Below are the code and all the weights of a small trained network. Each question names an input and a class and asks about switching units off, where a switched-off unit gives its printed mean instead of its output.

import numpy as np


def w(rows, s, z=0):
    codes = np.array(rows[::2]) - 128.0
    scale = np.full(codes.shape[1], s)
    scale[-1] = z or s
    return codes * scale


def norm(h):
    return h / np.sqrt((h * h).mean(-1, keepdims=True) + 1e-5)


def f(y):
    return y / 2 * (1 + np.tanh(0.7978845608 * (y + 0.044715 * y**3)))


def log_softmax(a):
    a = a - a.max(-1, keepdims=True)
    return a - np.log(np.exp(a).sum(-1, keepdims=True))


def net(x, mask):
    res = np.array(x, float).reshape(1, 4) / 4 @ E
    u = 0
    for l in range(2):
        y = f(norm(res) @ A[l][:, :-1].T + A[l][:, -1])
        res = res + np.where(mask[u : u + 10], y, B[l][:, -1]) @ B[l][:, :-1]
        u += 10
    return log_softmax(norm(res)[-1] @ U[:, :-1].T + U[:, -1])


A, B = {}, {}
E = w([
[50,212,112,138,190,33,105,177],'x0',
[34,115,117,95,198,230,70,76],'x1',
[133,132,135,131,135,127,132,123],'x2',
[157,251,127,22,111,168,134,82],'x3',
],0.0027)
A[0] = w([
[158,216,206,41,133,153,151,133,8],'0.n0',
[103,59,204,221,168,107,125,158,45],'0.n1',
[155,253,168,69,114,145,134,77,12],'0.n2',
[134,102,116,134,122,114,95,150,61],'0.n3',
[169,144,82,130,84,80,160,176,14],'0.n4',
[128,129,145,94,131,118,141,106,137],'0.n5',
[143,132,135,125,119,104,141,136,24],'0.n6',
[175,118,77,133,86,98,183,123,48],'0.n7',
[78,208,106,127,212,62,131,193,31],'0.n8',
[79,107,59,100,179,181,67,79,26],'0.n9',
],0.0043,0.0016)
B[0] = w([
[145,91,51,120,142,107,152,124,214],'0.n0',
[132,99,48,51,141,94,153,108,213],'0.n1',
[129,61,43,118,155,82,188,123,251],'0.n2',
[117,136,122,98,125,108,162,100,112],'0.n3',
[129,138,170,83,199,121,127,151,173],'0.n4',
[145,158,104,169,135,165,132,159,139],'0.n5',
[137,135,136,145,168,129,127,128,108],'0.n6',
[82,159,200,113,139,139,119,130,166],'0.n7',
[129,155,150,217,3,160,35,37,238],'0.n8',
[129,157,209,103,170,117,166,201,194],'0.n9',
],0.0042,0.0021)
A[1] = w([
[70,2,119,187,162,66,109,147,112],'1.n0',
[84,130,150,133,225,183,126,79,5],'1.n1',
[121,43,13,211,184,104,128,178,8],'1.n2',
[178,68,169,102,86,197,142,96,32],'1.n3',
[93,148,121,130,143,172,130,120,76],'1.n4',
[79,151,54,77,128,136,116,88,182],'1.n5',
[92,136,163,93,175,160,103,125,81],'1.n6',
[231,163,183,152,72,21,182,183,55],'1.n7',
[201,66,181,117,51,230,166,83,81],'1.n8',
[83,162,176,126,238,182,83,129,137],'1.n9',
],0.0037,0.0014)
B[1] = w([
[197,219,57,42,130,156,178,98,210],'1.n0',
[136,131,173,123,102,99,189,173,127],'1.n1',
[163,206,97,82,111,158,150,103,165],'1.n2',
[97,211,137,171,116,47,97,157,173],'1.n3',
[140,122,131,148,97,127,146,192,115],'1.n4',
[194,63,122,173,118,121,140,154,179],'1.n5',
[165,103,150,135,102,100,139,194,122],'1.n6',
[76,42,201,107,183,253,134,165,252],'1.n7',
[51,198,125,202,115,30,50,125,230],'1.n8',
[196,61,207,136,112,110,177,127,155],'1.n9',
],0.0043,0.0024)
U = w([
[171,122,2,84,135,126,176,109,228],'0',
[94,167,140,199,76,99,47,101,216],'1',
[127,80,225,110,157,158,161,177,3],'2',
],0.0093,0.00053)

Each question gives the input, the list of numbers given to net, and the class t.
The units are the neurons (one row each of A and B). Each row of codes is followed by its name. A weight is (code - 128) times the scale printed after its matrix; where a second scale follows, it is the last column's (A, B and U).
mask holds one flag per neuron, layer by layer. A switched-off neuron (its flag False) gives its mean, the last column of its row in B, instead of its output. The means were averaged over made-up inputs and are rounded, as every weight is.
A unit's drop is (log p(t) with every unit on - log p(t) with that unit switched off) / (log p(t) with every unit on - log p(t) with every unit switched off).
unit that matters most: the unit with the biggest drop
top k neurons: the k neurons with the biggest drops, biggest first
k most important neurons of layer l: the k neurons of layer l with the biggest drops, biggest first
drop of u: that unit's drop, to one decimal
input [-8,1,1,-6], class 1: unit that matters most : 1.n8
input [8,-2,6,-8], class 0: top 3 neurons : 0.n1, 1.n0, 1.n8
input [-7,-6,4,-4], class 1: top 4 neurons : 1.n8, 0.n9, 1.n3, 0.n2
input [-7,4,7,-6], class 1: top 3 neurons : 1.n8, 0.n2, 0.n0
input [-2,4,2,0], class 2: top 2 neurons : 0.n8, 0.n9
input [-1,8,5,-8], class 0: 2 most important neurons of layer 1 : 1.n0, 1.n7
input [-4,0,2,-3], class 1: top 2 neurons : 0.n2, 1.n8
input [7,8,1,-4], class 2: top 3 neurons : 0.n9, 1.n9, 1.n8
input [4,-6,-5,4], class 2: 2 most important neurons of layer 1 : 1.n7, 1.n8
input [3,-7,-7,-8], class 0: top 3 neurons : 1.n0, 0.n1, 0.n9
input [1,3,-6,-3], class 0: 3 most important neurons of layer 0 : 0.n1, 0.n7, 0.n4
input [1,-4,-4,-4], class 0: top 3 neurons : 0.n1, 1.n0, 0.n9
input [-8,5,6,6], class 1: top 2 neurons : 1.n8, 0.n1
input [-8,-3,8,0], class 1: most important neuron of layer 1 : 1.n8
input [-8,1,-6,4], class 1: drop of 1.n8 : 0.2
input [-3,-7,-8,4], class 2: drop of 1.n7 : 0.3
input [-3,2,-7,1], class 1: drop of 1.n8 : 0.2
